Here is a tiny trained network, its code and every weight. The questions are about switching its units off for an input and a class, where a switched-off unit gives its printed mean instead of its output.

import numpy as np


def w(rows, s, z=0):
    codes = np.array(rows[::2]) - 128.0
    scale = np.full(codes.shape[1], s)
    scale[-1] = z or s
    return codes * scale


def f(y):
    return np.maximum(y, 0)


def log_softmax(a):
    a = a - a.max(-1, keepdims=True)
    return a - np.log(np.exp(a).sum(-1, keepdims=True))


def net(x, mask):
    res = np.array(x, float).reshape(1, 8) / 4 @ E
    y = f(res @ A[0][:, :-1].T + A[0][:, -1])
    res = res + np.where(mask, y, B[0][:, -1]) @ B[0][:, :-1]
    return log_softmax(res[-1] @ U[:, :-1].T + U[:, -1])


A, B = {}, {}
E = w([
[200,114,247,229,66,39],'x0',
[80,242,108,254,227,126],'x1',
[134,128,121,129,124,128],'x2',
[128,122,129,127,134,125],'x3',
[169,244,197,24,186,39],'x4',
[126,130,128,129,126,127],'x5',
[131,129,120,128,125,126],'x6',
[6,162,73,125,20,10],'x7',
],0.0049)
A[0] = w([
[90,136,60,85,156,187,80],'n0',
[98,54,76,221,90,196,84],'n1',
[86,136,58,83,162,185,61],'n2',
[81,138,52,76,167,194,47],'n3',
[178,116,215,231,82,84,43],'n4',
[157,62,141,29,73,131,2],'n5',
[149,90,149,56,94,122,81],'n6',
[154,83,142,55,90,126,65],'n7',
[107,60,85,218,90,187,99],'n8',
[95,192,121,197,185,125,58],'n9',
[215,97,161,125,211,219,45],'n10',
[89,134,53,70,164,191,33],'n11',
[166,110,183,197,93,107,138],'n12',
[155,76,142,49,83,126,45],'n13',
[219,92,157,122,207,213,61],'n14',
[93,196,123,199,187,127,55],'n15',
[135,90,136,40,90,117,207],'n16',
[98,194,122,196,183,126,62],'n17',
[96,32,71,254,81,204,44],'n18',
[200,100,155,119,186,196,103],'n19',
[170,227,208,59,197,49,86],'n20',
[25,137,56,101,49,62,43],'n21',
[204,97,156,118,193,200,88],'n22',
[164,127,201,219,91,96,72],'n23',
[92,200,124,201,198,125,55],'n24',
],0.0058,0.0036)
B[0] = w([
[147,64,134,104,187,47,184],'n0',
[151,203,143,29,98,155,218],'n1',
[157,48,131,97,197,29,180],'n2',
[163,39,129,94,204,20,185],'n3',
[168,37,129,49,237,24,200],'n4',
[222,90,30,221,63,182,188],'n5',
[174,108,84,180,97,179,185],'n6',
[174,106,83,181,95,169,183],'n7',
[141,195,136,50,105,159,215],'n8',
[206,90,60,179,83,163,165],'n9',
[57,171,152,173,34,11,208],'n10',
[164,45,124,100,197,30,180],'n11',
[131,77,140,85,206,92,203],'n12',
[195,96,61,203,81,178,184],'n13',
[56,174,155,174,40,17,213],'n14',
[216,83,46,185,80,168,166],'n15',
[148,99,103,201,129,191,254],'n16',
[218,83,46,184,82,168,165],'n17',
[173,229,135,2,78,165,229],'n18',
[75,156,148,161,73,57,205],'n19',
[164,214,126,37,98,223,237],'n20',
[55,161,158,190,50,31,210],'n21',
[76,160,149,161,67,52,206],'n22',
[160,56,126,71,210,58,191],'n23',
[217,89,49,181,82,169,170],'n24',
],0.0059,0.0045)
U = w([
[207,89,55,234,103,181,60],'0',
[140,39,142,68,219,56,65],'1',
[19,181,160,198,56,58,62],'2',
[154,225,145,2,113,199,71],'3',
[103,124,144,154,148,167,255],'4',
[106,117,141,143,145,162,236],'5',
],0.0095,0.0085)

Each question gives the input, the list of numbers given to net, and the class t.
The units are the neurons (one row each of A and B). Each row of codes is followed by its name. A weight is (code - 128) times the scale printed after its matrix; where a second scale follows, it is the last column's (A, B and U).
mask holds one flag per neuron, in row order. A switched-off neuron (its flag False) gives its mean, the last column of its row in B, instead of its output. The means were averaged over made-up inputs and are rounded, as every weight is.
A unit's drop is (log p(t) with every unit on - log p(t) with that unit switched off) / (log p(t) with every unit on - log p(t) with every unit switched off).
The circuit of an input: a set's keep is (log p(t) with only the set's units on - log p(t) with every unit switched off) / (log p(t) with every unit on - log p(t) with every unit switched off). Starting from the 12 units with the biggest drops (on a tie, the unit counted first), units are removed one at a time, each time the one whose removal leaves the highest keep (on an exact tie, the one counted first), for as long as the keep stays at least 0.8.
units of the circuit, in order: the units of the circuit, biggest drop first
top k neurons: the k neurons with the biggest drops, biggest first
drop of u: that unit's drop, to one decimal
input [0,-2,-3,6,-8,-5,-1,-7], class 3: units of the circuit, in order -> [n18; n1]
input [5,-1,8,-8,-8,-3,6,-3], class 3: units of the circuit, in order -> [n18; n1]
input [4,5,-5,-3,7,0,8,3], class 3: units of the circuit, in order -> [n20]
input [8,4,-5,-6,-2,-8,4,-1], class 1: units of the circuit, in order -> [n4; n23]
input [0,-2,-5,-3,-6,3,0,4], class 3: units of the circuit, in order -> [n18; n1; n8]
input [3,-8,-7,5,2,1,0,-5], class 0: units of the circuit, in order -> [n5; n13]
input [8,-3,-1,4,-8,8,-8,3], class 1: top 2 neurons -> [n4; n23]
input [3,6,-6,-5,-8,2,-5,-6], class 3: top 3 neurons -> [n18; n1; n8]
input [7,-3,-3,7,-2,-7,-8,-4], class 1: top 3 neurons -> [n4; n23; n12]
input [-6,-6,4,-4,5,8,-2,-8], class 2: drop of n4 -> 0.0
input [-5,8,-3,-6,3,1,5,6], class 0: drop of n17 -> 0.1
input [7,-4,-2,-2,-8,1,4,-8], class 2: drop of n22 -> 0.2
